Below is a small trained network, with its code and all its weights. Each question gives an input and a target symbol and asks what happens when units are switched off, that is, made to give their printed mean instead of their output.

import numpy as np


def w(rows, s, z=0):
    codes = np.array(rows[::2]) - 128.0
    scale = np.full(codes.shape[1], s)
    scale[-1] = z or s
    return codes * scale


def norm(h):
    return h / np.sqrt((h * h).mean(-1, keepdims=True) + 1e-5)


def f(y):
    return y / 2 * (1 + np.tanh(0.7978845608 * (y + 0.044715 * y**3)))


def softmax(a):
    e = np.exp(a - a.max(-1, keepdims=True))
    return e / e.sum(-1, keepdims=True)


def log_softmax(a):
    a = a - a.max(-1, keepdims=True)
    return a - np.log(np.exp(a).sum(-1, keepdims=True))


def net(x, mask):
    ids = ['ΓΞΨΩαβζηθλμπστ'.index(c) for c in x.split()]
    T = len(ids)
    res = E[ids] + P[:T]
    u = 0
    for l in range(2):
        q, k, v = (norm(res) @ M[l].T for M in (Q, K, V))
        z = softmax(np.where(np.tri(T) > 0, q @ k.T / 4**0.5, -1e9)) @ v
        res = res + np.where(mask[u], z, O[l][:, -1]) @ O[l][:, :-1]
        u += 1
        y = f(norm(res) @ A[l][:, :-1].T + A[l][:, -1])
        res = res + np.where(mask[u : u + 8], y, B[l][:, -1]) @ B[l][:, :-1]
        u += 8
    return log_softmax(norm(res)[-1] @ U[:, :-1].T + U[:, -1])


Q, K, V, O, A, B = {}, {}, {}, {}, {}, {}
E = w([
[103,110,209,97,134],'Γ',
[105,172,23,105,185],'Ξ',
[190,148,90,169,75],'Ψ',
[96,195,116,72,123],'Ω',
[183,62,151,79,108],'α',
[96,197,117,74,118],'β',
[97,178,125,77,96],'ζ',
[156,116,90,117,183],'η',
[114,150,104,159,204],'θ',
[111,223,146,73,117],'λ',
[155,107,84,122,177],'μ',
[181,136,31,176,2],'π',
[43,183,76,223,47],'σ',
[58,31,126,93,200],'τ',
],0.0058)
P = w([
[237,170,173,174,161],'0',
[42,74,25,160,33],'1',
[179,173,160,136,191],'2',
[3,106,63,123,73],'3',
[172,172,143,130,194],'4',
[46,88,108,175,53],'5',
[171,176,131,124,200],'6',
[39,74,138,166,92],'7',
[172,185,126,118,200],'8',
[45,74,153,170,92],'9',
[172,192,119,112,204],'10',
],0.0033)
Q[0] = w([
[69,59,84,248,24],'L0H1',
[87,59,138,113,121],'L0H1',
[129,59,185,71,58],'L0H1',
[123,201,107,106,254],'L0H1',
],0.0049)
K[0] = w([
[146,199,44,112,120],'L0H1',
[177,133,121,94,174],'L0H1',
[132,121,99,17,73],'L0H1',
[2,115,186,142,155],'L0H1',
],0.0051)
V[0] = w([
[125,81,131,102,132],'L0H1',
[62,150,109,254,206],'L0H1',
[77,161,198,167,117],'L0H1',
[185,25,97,108,112],'L0H1',
],0.0043)
O[0] = w([
[104,3,173,94,74,86],'L0H1',
[41,131,112,216,184,123],'L0H1',
[26,157,224,113,73,140],'L0H1',
[93,156,4,42,141,7],'L0H1',
],0.0036,0.0015)
A[0] = w([
[200,30,122,44,172,50],'L0N1',
[79,5,192,145,177,8],'L0N2',
[232,131,188,193,156,160],'L0N3',
[35,112,144,217,67,155],'L0N4',
[108,112,86,112,228,210],'L0N5',
[170,142,84,214,68,16],'L0N6',
[2,69,50,114,63,75],'L0N7',
[220,132,114,55,62,167],'L0N8',
],0.0047,0.0012)
B[0] = w([
[134,212,181,107,164,184],'L0N1',
[88,149,48,80,58,149],'L0N2',
[128,52,121,87,81,195],'L0N3',
[147,107,92,4,119,254],'L0N4',
[87,66,174,87,69,225],'L0N5',
[88,244,140,112,149,110],'L0N6',
[184,6,153,168,45,225],'L0N7',
[91,145,98,115,200,222],'L0N8',
],0.0043,0.0014)
Q[1] = w([
[151,122,104,181,129],'L1H1',
[2,127,125,166,194],'L1H1',
[135,72,157,180,92],'L1H1',
[167,63,86,198,83],'L1H1',
],0.0049)
K[1] = w([
[160,162,149,160,176],'L1H1',
[3,110,174,241,117],'L1H1',
[101,136,184,42,164],'L1H1',
[133,171,140,86,211],'L1H1',
],0.0039)
V[1] = w([
[205,149,70,116,156],'L1H1',
[154,15,167,83,159],'L1H1',
[141,93,96,158,3],'L1H1',
[123,119,97,216,55],'L1H1',
],0.0028)
O[1] = w([
[136,152,195,167,73,156],'L1H1',
[94,70,163,143,174,53],'L1H1',
[107,149,104,169,3,190],'L1H1',
[189,115,98,99,97,4],'L1H1',
],0.0047,0.00033)
A[1] = w([
[179,48,134,83,156,69],'L1N1',
[121,175,168,143,161,117],'L1N2',
[117,72,70,138,17,5],'L1N3',
[73,93,116,78,95,101],'L1N4',
[79,147,145,233,164,93],'L1N5',
[220,179,150,141,171,122],'L1N6',
[175,126,129,101,54,140],'L1N7',
[92,108,2,192,127,136],'L1N8',
],0.0075,0.0025)
B[1] = w([
[88,213,133,136,97,174],'L1N1',
[129,68,165,129,97,198],'L1N2',
[125,1,100,98,99,254],'L1N3',
[133,153,80,164,96,224],'L1N4',
[51,126,109,186,179,139],'L1N5',
[110,86,46,152,120,232],'L1N6',
[89,93,126,154,196,199],'L1N7',
[147,154,184,96,80,202],'L1N8',
],0.0061,0.0027)
U = w([
[118,136,246,86,118,147],'Γ',
[171,148,78,163,126,125],'Ξ',
[91,193,131,172,64,159],'Ψ',
[150,37,114,104,68,222],'Ω',
[45,115,96,71,95,87],'α',
[141,119,115,145,139,18],'β',
[212,110,186,180,126,198],'ζ',
[68,109,156,187,191,186],'η',
[189,178,86,150,89,106],'θ',
[143,111,124,135,149,48],'λ',
[152,109,132,136,131,31],'μ',
[182,138,98,38,184,173],'π',
[143,117,126,132,138,3],'σ',
[149,111,131,141,132,37],'τ',
],0.011,0.0028)

Each question gives the input, a string of symbols that net reads in full, and the target symbol t.
The units are the heads (4 rows each of Q, K, V and O) and the neurons (one row each of A and B). Each row of codes is followed by its name. A weight is (code - 128) times the scale printed after its matrix; where a second scale follows, it is the last column's (O, A, B and U).
mask holds one flag per unit, layer by layer, with each layer's heads first. A switched-off unit (its flag False) gives its mean, the last column of its rows in O or B, instead of its output. The means were averaged over made-up inputs and are rounded, as every weight is.
A unit's drop is (log p(t) with every unit on - log p(t) with that unit switched off) / (log p(t) with every unit on - log p(t) with every unit switched off).
The circuit of an input: a set's keep is (log p(t) with only the set's units on - log p(t) with every unit switched off) / (log p(t) with every unit on - log p(t) with every unit switched off). Starting from the 12 units with the biggest drops (on a tie, the unit counted first), units are removed one at a time, each time the one whose removal leaves the highest keep (on an exact tie, the one counted first), for as long as the keep stays at least 0.8.
circuit, biggest first: the units of the circuit, biggest drop first
most important unit: the unit with the biggest drop
top k neurons: the k neurons with the biggest drops, biggest first
k most important neurons of layer l: the k neurons of layer l with the biggest drops, biggest first
input ζ η α λ Ξ α λ θ Ξ, target η: 3 most important neurons of layer 0 => L0N4, L0N2, L0N3
input λ Ξ λ θ ζ, target η: top 3 neurons => L0N4, L1N3, L1N5
input τ μ τ Γ Γ λ, target Ω: circuit, biggest first => L0N7, L0H1, L1N3
input α λ λ, target π: top 2 neurons => L1N6, L1N4
input λ α Ξ θ, target Ω: 4 most important neurons of layer 1 => L1N3, L1N8, L1N1, L1N7
input π α ζ, target π: circuit, biggest first => L0H1, L0N8
input α Γ λ θ Ψ α Ξ λ λ θ, target α: circuit, biggest first => L0N4, L0N2
input λ λ η β, target Ω: circuit, biggest first => L0N7, L1N3
input λ λ μ λ θ π Γ σ β, target Ψ: circuit, biggest first => L0N4, L0H1
input α λ λ σ μ, target Ψ: circuit, biggest first => L1N1, L0N5
input λ β τ β λ, target α: top 2 neurons => L1N6, L0N7
input τ Ξ λ Ψ λ β μ θ α θ, target α: circuit, biggest first => L0N2, L0N4
input λ θ α Ξ λ λ Ξ Γ Γ α, target α: most important unit => L0N2
input σ λ λ, target Ψ: circuit, biggest first => L1N6, L0H1
input Γ η β, target Γ: top 4 neurons => L1N4, L1N2, L1N3, L1N7
input η Ω α α, target α: most important unit => L1N1
input α α μ, target π: circuit, biggest first => L0H1, L0N1
input Ω θ λ θ α Γ ζ, target Γ: 2 most important neurons of layer 1 => L1N3, L1N2
input α Γ β, target Γ: 2 most important neurons of layer 0 => L0N4, L0N2
input η Ξ η, target η: 2 most important neurons of layer 0 => L0N4, L0N5
input λ μ α α λ λ β α, target Ψ: 3 most important neurons of layer 0 => L0N1, L0N8, L0N2
input λ Ψ λ λ λ σ Ξ, target Ψ: top 2 neurons => L1N3, L0N4
input Ξ λ η η ζ λ η β, target Ω: top 3 neurons => L0N7, L1N3, L0N4
input τ α π ζ, target Ω: top neuron => L0N7
input τ τ α Γ α θ, target Ω: top 3 neurons => L0N7, L0N4, L1N3
input η η π Γ μ, target Γ: 2 most important neurons of layer 0 => L0N5, L0N1
